Below is a small trained network, with its code and all its weights. Each question gives an input and a target symbol and asks what happens when units are switched off, that is, made to give their printed mean instead of their output.

import numpy as np


def w(rows, s, z=0):
    codes = np.array(rows[::2]) - 128.0
    scale = np.full(codes.shape[1], s)
    scale[-1] = z or s
    return codes * scale


def norm(h):
    return h / np.sqrt((h * h).mean(-1, keepdims=True) + 1e-5)


def f(y):
    return y / 2 * (1 + np.tanh(0.7978845608 * (y + 0.044715 * y**3)))


def softmax(a):
    e = np.exp(a - a.max(-1, keepdims=True))
    return e / e.sum(-1, keepdims=True)


def log_softmax(a):
    a = a - a.max(-1, keepdims=True)
    return a - np.log(np.exp(a).sum(-1, keepdims=True))


def net(x, mask):
    ids = ['αβγδεζηθλσφω'.index(c) for c in x.split()]
    T = len(ids)
    res = E[ids] + P[:T]
    r = norm(res)
    for j in range(3):
        rows = slice(2 * j, 2 * j + 2)
        q, k, v = (r @ M[0][rows].T for M in (Q, K, V))
        z = softmax(np.where(np.tri(T) > 0, q @ k.T / 2**0.5, -1e9)) @ v
        o = O[0][rows]
        res = res + np.where(mask[j], z, o[:, -1]) @ o[:, :-1]
    y = f(norm(res) @ A[0][:, :-1].T + A[0][:, -1])
    res = res + np.where(mask[3:11], y, B[0][:, -1]) @ B[0][:, :-1]
    return log_softmax(norm(res)[-1] @ U[:, :-1].T + U[:, -1])


Q, K, V, O, A, B = {}, {}, {}, {}, {}, {}
E = w([
[161,236,134,39,174],'α',
[146,162,60,103,200],'β',
[89,142,136,134,108],'γ',
[246,85,108,111,188],'δ',
[61,74,157,117,104],'ε',
[101,181,72,168,141],'ζ',
[209,189,136,144,47],'η',
[69,164,38,192,42],'θ',
[112,71,37,150,83],'λ',
[159,228,97,137,102],'σ',
[66,233,198,102,165],'φ',
[95,152,108,196,140],'ω',
],0.014)
P = w([
[49,141,113,114,143],'0',
[85,175,67,8,125],'1',
[97,165,64,2,135],'2',
[141,187,69,32,145],'3',
[131,177,69,40,147],'4',
[154,178,66,64,167],'5',
[165,165,88,63,153],'6',
[157,149,94,63,157],'7',
[141,142,102,70,144],'8',
[142,142,102,86,149],'9',
[138,144,111,91,145],'10',
[136,154,114,99,156],'11',
[116,140,122,116,172],'12',
[130,148,121,128,168],'13',
],0.0066)
Q[0] = w([
[100,178,93,108,15],'h0',
[203,32,215,143,203],'h0',
[216,65,88,142,115],'h1',
[76,254,97,123,157],'h1',
[229,65,111,253,110],'h2',
[198,193,123,111,80],'h2',
],0.0081)
K[0] = w([
[191,56,116,126,86],'h0',
[50,175,118,182,105],'h0',
[147,159,40,118,88],'h1',
[183,102,117,65,175],'h1',
[1,230,82,155,40],'h2',
[148,106,110,123,224],'h2',
],0.0094)
V[0] = w([
[113,118,66,162,2],'h0',
[55,47,151,145,212],'h0',
[178,173,194,118,105],'h1',
[214,89,52,115,90],'h1',
[106,154,153,110,122],'h2',
[234,62,96,94,138],'h2',
],0.0084)
O[0] = w([
[123,28,181,253,68,95],'h0',
[59,94,58,102,92,4],'h0',
[67,192,228,167,125,103],'h1',
[142,55,88,237,216,173],'h1',
[206,189,156,115,117,137],'h2',
[195,195,61,86,33,87],'h2',
],0.0059,0.004)
A[0] = w([
[98,69,221,10,119,2],'n0',
[114,157,55,171,34,77],'n1',
[96,7,118,9,73,45],'n2',
[116,169,74,82,1,134],'n3',
[178,134,170,105,31,111],'n4',
[124,33,152,107,122,151],'n5',
[107,197,104,152,45,71],'n6',
[219,18,179,74,164,18],'n7',
],0.0089,0.0054)
B[0] = w([
[105,170,158,113,105,132],'n0',
[144,76,156,219,230,151],'n1',
[175,161,49,176,33,168],'n2',
[146,186,81,133,211,251],'n3',
[163,158,80,194,146,158],'n4',
[175,152,93,101,82,153],'n5',
[55,151,73,183,220,154],'n6',
[57,105,119,93,255,185],'n7',
],0.0097,0.0026)
U = w([
[153,41,51,186,85,84],'α',
[122,97,128,119,170,152],'β',
[186,131,45,75,146,233],'γ',
[153,83,100,102,210,61],'δ',
[191,170,185,210,86,107],'ε',
[141,142,172,108,102,15],'ζ',
[81,105,110,209,139,92],'η',
[110,178,56,164,53,253],'θ',
[12,81,115,96,67,125],'λ',
[137,200,167,68,137,46],'σ',
[43,224,202,83,130,86],'φ',
[106,122,151,78,55,97],'ω',
],0.011,0.0057)

Each question gives the input, a string of symbols that net reads in full, and the target symbol t.
The units are the heads (2 rows each of Q, K, V and O) and the neurons (one row each of A and B). Each row of codes is followed by its name. A weight is (code - 128) times the scale printed after its matrix; where a second scale follows, it is the last column's (O, A, B and U).
mask holds one flag per unit, heads first, then neurons. A switched-off unit (its flag False) gives its mean, the last column of its rows in O or B, instead of its output. The means were averaged over made-up inputs and are rounded, as every weight is.
A unit's drop is (log p(t) with every unit on - log p(t) with that unit switched off) / (log p(t) with every unit on - log p(t) with every unit switched off).
The circuit of an input: a set's keep is (log p(t) with only the set's units on - log p(t) with every unit switched off) / (log p(t) with every unit on - log p(t) with every unit switched off). Starting from all 11 units, units are removed one at a time, each time the one whose removal leaves the highest keep (on an exact tie, the one counted first), for as long as the keep stays at least 0.8.
units of the circuit, in order: the units of the circuit, biggest drop first
top k neurons: the k neurons with the biggest drops, biggest first
which heads matter: for each layer, one digit per head in row order, 1 if its drop is at least 0.15 and else 0, layers parted by /
drop of u: that unit's drop, to one decimal
input ω ω ω ω ω φ ζ ω, target φ: units of the circuit, in order -> h1, h2, n1, n3
input δ γ ε θ, target γ: units of the circuit, in order -> n3
input ε ω γ, target θ: units of the circuit, in order -> n2, h0
input ω φ σ, target φ: units of the circuit, in order -> h2, h1
input η ω γ φ φ φ φ ζ, target φ: units of the circuit, in order -> h1, h2
input ζ φ ζ, target φ: units of the circuit, in order -> h2, h1
input ω σ ω λ ω, target α: units of the circuit, in order -> h0, h1
input λ ω γ ω, target α: which heads matter -> 111
input β η γ θ ζ δ ω ε, target γ: which heads matter -> 001
input σ ω η θ ω λ η, target ε: which heads matter -> 100
input ζ γ ω ω ζ ω η, target ε: which heads matter -> 101
input ω ζ ω, target λ: top 2 neurons -> n3, n1
input σ γ γ ζ ω ζ ε η ω ω θ ε, target θ: drop of h1 -> 0.1
input ω ω ζ λ, target α: units of the circuit, in order -> h0
input φ ω ω, target φ: drop of h1 -> 0.6
input δ φ β ε ω ω λ ε η η φ φ ω γ, target γ: drop of n1 -> -0.1
